Here is a tiny trained network, its code and every weight. The questions are about switching its units off for an input and a class, where a switched-off unit gives its printed mean instead of its output.

import numpy as np


def w(rows, s, z=0):
    codes = np.array(rows[::2]) - 128.0
    scale = np.full(codes.shape[1], s)
    scale[-1] = z or s
    return codes * scale


def f(y):
    return y / 2 * (1 + np.tanh(0.7978845608 * (y + 0.044715 * y**3)))


def log_softmax(a):
    a = a - a.max(-1, keepdims=True)
    return a - np.log(np.exp(a).sum(-1, keepdims=True))


def net(x, mask):
    res = np.array(x, float).reshape(1, 6) / 4 @ E
    y = f(res @ A[0][:, :-1].T + A[0][:, -1])
    res = res + np.where(mask, y, B[0][:, -1]) @ B[0][:, :-1]
    return log_softmax(res[-1] @ U[:, :-1].T + U[:, -1])


A, B = {}, {}
E = w([
[128,127,129],'x0',
[247,176,136],'x1',
[127,129,127],'x2',
[128,128,128],'x3',
[172,33,84],'x4',
[134,86,226],'x5',
],0.015)
A[0] = w([
[205,159,123,186],'N1',
[32,137,149,152],'N2',
[141,149,229,101],'N3',
[170,61,111,159],'N4',
[237,95,119,80],'N5',
[132,196,57,157],'N6',
[132,100,153,128],'N7',
[163,161,85,126],'N8',
[131,111,8,177],'N9',
[212,47,89,53],'N10',
[151,215,119,119],'N11',
[64,174,186,170],'N12',
[90,35,98,151],'N13',
[101,161,7,254],'N14',
[113,72,140,160],'N15',
[202,122,141,115],'N16',
[142,117,44,158],'N17',
],0.014,0.0087)
B[0] = w([
[133,117,171,198],'N1',
[4,174,131,207],'N2',
[165,163,237,179],'N3',
[38,86,123,183],'N4',
[55,164,146,193],'N5',
[224,118,113,199],'N6',
[100,80,122,143],'N7',
[146,135,131,169],'N8',
[133,183,71,226],'N9',
[35,147,132,190],'N10',
[211,109,129,176],'N11',
[100,159,146,200],'N12',
[194,13,74,201],'N13',
[170,206,49,253],'N14',
[110,58,121,167],'N15',
[105,215,140,172],'N16',
[126,137,106,194],'N17',
],0.011,0.019)
U = w([
[83,241,93,203],'0',
[47,143,202,121],'1',
[246,155,166,218],'2',
[183,181,223,3],'3',
[141,126,43,23],'4',
[143,43,144,132],'5',
],0.013,0.0068)

Each question gives the input, the list of numbers given to net, and the class t.
The units are the neurons (one row each of A and B). Each row of codes is followed by its name. A weight is (code - 128) times the scale printed after its matrix; where a second scale follows, it is the last column's (A, B and U).
mask holds one flag per neuron, in row order. A switched-off neuron (its flag False) gives its mean, the last column of its row in B, instead of its output. The means were averaged over made-up inputs and are rounded, as every weight is.
A unit's drop is (log p(t) with every unit on - log p(t) with that unit switched off) / (log p(t) with every unit on - log p(t) with every unit switched off).
The circuit of an input: a set's keep is (log p(t) with only the set's units on - log p(t) with every unit switched off) / (log p(t) with every unit on - log p(t) with every unit switched off). Starting from the 12 units with the biggest drops (on a tie, the unit counted first), units are removed one at a time, each time the one whose removal leaves the highest keep (on an exact tie, the one counted first), for as long as the keep stays at least 0.8.
circuit, biggest first: the units of the circuit, biggest drop first
most important unit: the unit with the biggest drop
top k neurons: the k neurons with the biggest drops, biggest first
drop of u: that unit's drop, to one decimal
input [3,-2,1,-8,6,2], class 5: most important unit -> N14
input [8,2,4,8,-7,-8], class 2: circuit, biggest first -> (N6, N11)
input [5,4,-8,3,0,-6], class 2: circuit, biggest first -> (N6, N2)
input [-2,1,-4,-7,0,6], class 3: top 3 neurons -> (N2, N3, N10)
input [8,0,-2,-6,7,3], class 5: top 3 neurons -> (N13, N2, N14)
input [-3,-4,-3,4,-4,1], class 1: top 2 neurons -> (N14, N9)
input [2,5,0,0,7,1], class 1: top 2 neurons -> (N14, N4)
input [-8,-2,1,8,-1,2], class 1: top 2 neurons -> (N14, N9)
input [8,-2,6,3,0,5], class 1: top 2 neurons -> (N6, N11)
input [1,1,7,1,-4,5], class 3: top 4 neurons -> (N3, N4, N10, N5)
input [-7,8,8,3,-4,2], class 3: drop of N16 -> 0.1
input [4,-8,-5,5,-3,1], class 1: drop of N9 -> 0.2
input [-4,1,4,-3,-2,-6], class 2: drop of N6 -> 0.2
input [8,5,6,-4,6,1], class 1: drop of N14 -> 0.5
input [4,-8,0,-5,7,5], class 5: circuit, biggest first -> (N13)
input [8,7,2,5,0,5], class 3: top 2 neurons -> (N2, N3)
